Below is a small trained network, with its code and all its weights. Each question gives an input and a target symbol and asks what happens when units are switched off, that is, made to give their printed mean instead of their output.

import numpy as np


def w(rows, s, z=0):
    codes = np.array(rows[::2]) - 128.0
    scale = np.full(codes.shape[1], s)
    scale[-1] = z or s
    return codes * scale


def norm(h):
    return h / np.sqrt((h * h).mean(-1, keepdims=True) + 1e-5)


def f(y):
    return np.maximum(y, 0)


def softmax(a):
    e = np.exp(a - a.max(-1, keepdims=True))
    return e / e.sum(-1, keepdims=True)


def log_softmax(a):
    a = a - a.max(-1, keepdims=True)
    return a - np.log(np.exp(a).sum(-1, keepdims=True))


def net(x, mask):
    ids = ['αβγδηπ'.index(c) for c in x.split()]
    T = len(ids)
    res = E[ids] + P[:T]
    u = 0
    for l in range(2):
        r = norm(res)
        for j in range(2):
            rows = slice(2 * j, 2 * j + 2)
            q, k, v = (r @ M[l][rows].T for M in (Q, K, V))
            z = softmax(np.where(np.tri(T) > 0, q @ k.T / 2**0.5, -1e9)) @ v
            o = O[l][rows]
            res = res + np.where(mask[u + j], z, o[:, -1]) @ o[:, :-1]
        u += 2
        y = f(norm(res) @ A[l][:, :-1].T + A[l][:, -1])
        res = res + np.where(mask[u : u + 4], y, B[l][:, -1]) @ B[l][:, :-1]
        u += 4
    return log_softmax(norm(res)[-1] @ U[:, :-1].T + U[:, -1])


Q, K, V, O, A, B = {}, {}, {}, {}, {}, {}
E = w([
[105,153,191,119,75,140,69,179,140],'α',
[125,160,255,64,130,149,170,107,7],'β',
[161,159,116,231,95,163,92,107,138],'γ',
[150,79,189,137,111,172,113,116,155],'δ',
[94,91,126,145,153,124,56,85,117],'η',
[73,155,168,174,101,106,128,125,147],'π',
],0.014)
P = w([
[200,127,104,99,242,124,202,243,112],'0',
[122,142,142,161,254,209,102,191,160],'1',
[126,143,147,165,204,164,89,176,146],'2',
[129,140,141,149,169,164,73,143,131],'3',
[134,135,135,138,145,153,78,114,116],'4',
[141,125,121,135,116,135,84,90,113],'5',
[136,124,110,128,90,121,93,62,105],'6',
[140,111,84,116,67,109,108,31,94],'7',
[139,102,88,110,43,95,111,18,92],'8',
[134,77,99,94,19,76,109,14,103],'9',
],0.0062)
Q[0] = w([
[129,147,109,145,152,177,173,153,85],'0.h1',
[114,118,185,116,138,126,143,105,57],'0.h1',
[139,73,150,90,154,211,17,137,93],'0.h2',
[84,169,27,97,255,66,206,183,157],'0.h2',
],0.0085)
K[0] = w([
[177,101,106,171,128,93,68,157,201],'0.h1',
[138,87,54,106,209,65,254,198,115],'0.h1',
[21,149,106,202,27,81,122,53,194],'0.h2',
[207,230,152,232,234,244,134,198,147],'0.h2',
],0.005)
V[0] = w([
[159,193,92,77,141,112,135,148,70],'0.h1',
[91,194,164,50,173,172,206,73,2],'0.h1',
[134,92,204,159,118,139,128,157,80],'0.h2',
[58,181,154,183,150,124,152,118,132],'0.h2',
],0.0074)
O[0] = w([
[100,150,113,125,148,125,125,127,144,76],'0.h1',
[121,161,143,100,117,184,194,88,11,87],'0.h1',
[85,89,71,91,64,175,163,124,77,253],'0.h2',
[95,115,131,158,121,97,185,113,156,149],'0.h2',
],0.011,0.006)
A[0] = w([
[94,76,152,112,203,132,19,145,85,254],'0.n1',
[168,156,255,209,116,138,143,57,159,80],'0.n2',
[80,49,181,82,80,146,107,163,59,93],'0.n3',
[81,125,217,9,109,157,164,79,106,126],'0.n4',
],0.0049,0.0027)
B[0] = w([
[88,157,130,174,110,178,194,89,113,221],'0.n1',
[70,121,3,98,231,118,127,30,76,141],'0.n2',
[110,129,102,150,226,44,164,122,167,254],'0.n3',
[173,165,110,238,109,119,116,210,55,209],'0.n4',
],0.0062,0.0058)
Q[1] = w([
[157,192,98,2,201,134,201,129,97],'1.h1',
[108,124,122,204,102,75,101,220,86],'1.h1',
[100,36,77,82,177,146,144,29,250],'1.h2',
[164,196,111,72,233,148,183,199,116],'1.h2',
],0.0083)
K[1] = w([
[106,115,147,112,129,99,80,95,247],'1.h1',
[153,166,55,145,91,104,136,82,128],'1.h1',
[118,160,127,126,198,150,147,198,147],'1.h2',
[90,75,118,170,100,149,82,127,186],'1.h2',
],0.012)
V[1] = w([
[57,90,91,58,196,172,70,201,99],'1.h1',
[205,218,88,115,90,65,76,165,167],'1.h1',
[209,43,185,58,117,142,183,202,156],'1.h2',
[43,254,88,14,88,44,107,168,184],'1.h2',
],0.0071)
O[1] = w([
[104,117,133,31,68,147,40,31,111,255],'1.h1',
[25,53,166,179,140,233,97,149,147,3],'1.h1',
[204,117,60,105,75,104,169,212,21,203],'1.h2',
[48,254,128,128,107,144,181,93,81,22],'1.h2',
],0.0075,0.0053)
A[1] = w([
[103,151,74,133,180,33,185,119,142,136],'1.n1',
[109,82,70,122,120,83,101,103,182,217],'1.n2',
[164,147,154,102,217,112,84,107,145,108],'1.n3',
[45,152,10,57,118,146,120,114,163,3],'1.n4',
],0.011,0.0035)
B[1] = w([
[221,134,147,153,108,112,204,73,224,173],'1.n1',
[63,139,156,125,162,153,159,160,98,254],'1.n2',
[172,208,137,93,254,119,59,132,157,150],'1.n3',
[149,74,188,65,6,160,82,44,165,207],'1.n4',
],0.011,0.0065)
U = w([
[104,161,184,82,45,158,74,56,125,27],'α',
[110,254,80,93,156,223,186,176,70,246],'β',
[44,63,153,204,155,174,114,172,139,131],'γ',
[211,52,115,127,108,108,85,184,84,36],'δ',
[156,177,160,94,222,121,35,102,150,210],'η',
[168,165,155,138,120,94,220,110,197,172],'π',
],0.0076,0.0013)

Each question gives the input, a string of symbols that net reads in full, and the target symbol t.
The units are the heads (2 rows each of Q, K, V and O) and the neurons (one row each of A and B). Each row of codes is followed by its name. A weight is (code - 128) times the scale printed after its matrix; where a second scale follows, it is the last column's (O, A, B and U).
mask holds one flag per unit, layer by layer, with each layer's heads first. A switched-off unit (its flag False) gives its mean, the last column of its rows in O or B, instead of its output. The means were averaged over made-up inputs and are rounded, as every weight is.
A unit's drop is (log p(t) with every unit on - log p(t) with that unit switched off) / (log p(t) with every unit on - log p(t) with every unit switched off).
The circuit of an input: a set's keep is (log p(t) with only the set's units on - log p(t) with every unit switched off) / (log p(t) with every unit on - log p(t) with every unit switched off). Starting from all 12 units, units are removed one at a time, each time the one whose removal leaves the highest keep (on an exact tie, the one counted first), for as long as the keep stays at least 0.8.
units of the circuit, in order: the units of the circuit, biggest drop first
top k neurons: the k neurons with the biggest drops, biggest first
top k neurons in layer l: the k neurons of layer l with the biggest drops, biggest first
input γ α γ α α γ β π η, target π: units of the circuit, in order	1.h1; 1.n1
input α α β δ α π π π δ η, target π: units of the circuit, in order	1.h1; 1.n1; 0.h2
input η α γ α π, target η: units of the circuit, in order	1.h2; 0.n1; 1.n3
input α η β, target η: units of the circuit, in order	1.h2; 1.n3
input α α δ α β γ, target γ: top 3 neurons in layer 1	1.n2; 1.n4; 1.n1
input δ α α β, target β: top 3 neurons	0.n3; 1.n4; 0.n4
input δ δ δ α δ α α α α η, target δ: units of the circuit, in order	1.h2
input δ α δ γ δ δ α α, target δ: units of the circuit, in order	0.h1; 1.h2
input α α η, target α: units of the circuit, in order	1.h2; 1.n4
input α γ δ β δ π, target π: units of the circuit, in order	1.h1; 1.n1
input η α δ α α π α δ α, target η: top 2 neurons	0.n1; 1.n3
input α α α α α δ α π β α, target π: units of the circuit, in order	1.h1; 0.h2
input α δ α α β, target β: top 3 neurons	1.n4; 0.n4; 0.n3
input γ δ β π α α γ α, target γ: top neuron	0.n4
input η π α β, target π: units of the circuit, in order	0.h2; 1.n1; 0.n3; 1.h1
input π α α π α γ, target π: units of the circuit, in order	1.h1; 0.h2; 1.n1
input δ π δ α α δ γ η δ β, target η: units of the circuit, in order	0.h2; 1.h2; 1.n3
input α α α π γ β η η α γ, target η: top 2 neurons in layer 0	0.n4; 0.n3
input π α γ η α, target π: units of the circuit, in order	1.h1; 0.h2; 0.h1; 1.n1
input π π α δ η α α δ δ, target π: top 2 neurons	0.n3; 0.n4
input δ α α α γ δ β, target δ: top 2 neurons	1.n2; 0.n4
input α α β δ α δ δ, target δ: top 2 neurons	0.n4; 1.n4
input α η α γ β, target γ: units of the circuit, in order	1.h1; 0.n4; 1.h2
input γ δ γ α β, target γ: top neuron in layer 0	0.n3
input π α δ α γ, target π: top 2 neurons	1.n1; 0.n4
input β δ α α α δ π, target π: top 2 neurons in layer 1	1.n1; 1.n4
input α η δ π α β, target π: top 2 neurons in layer 1	1.n1; 1.n2
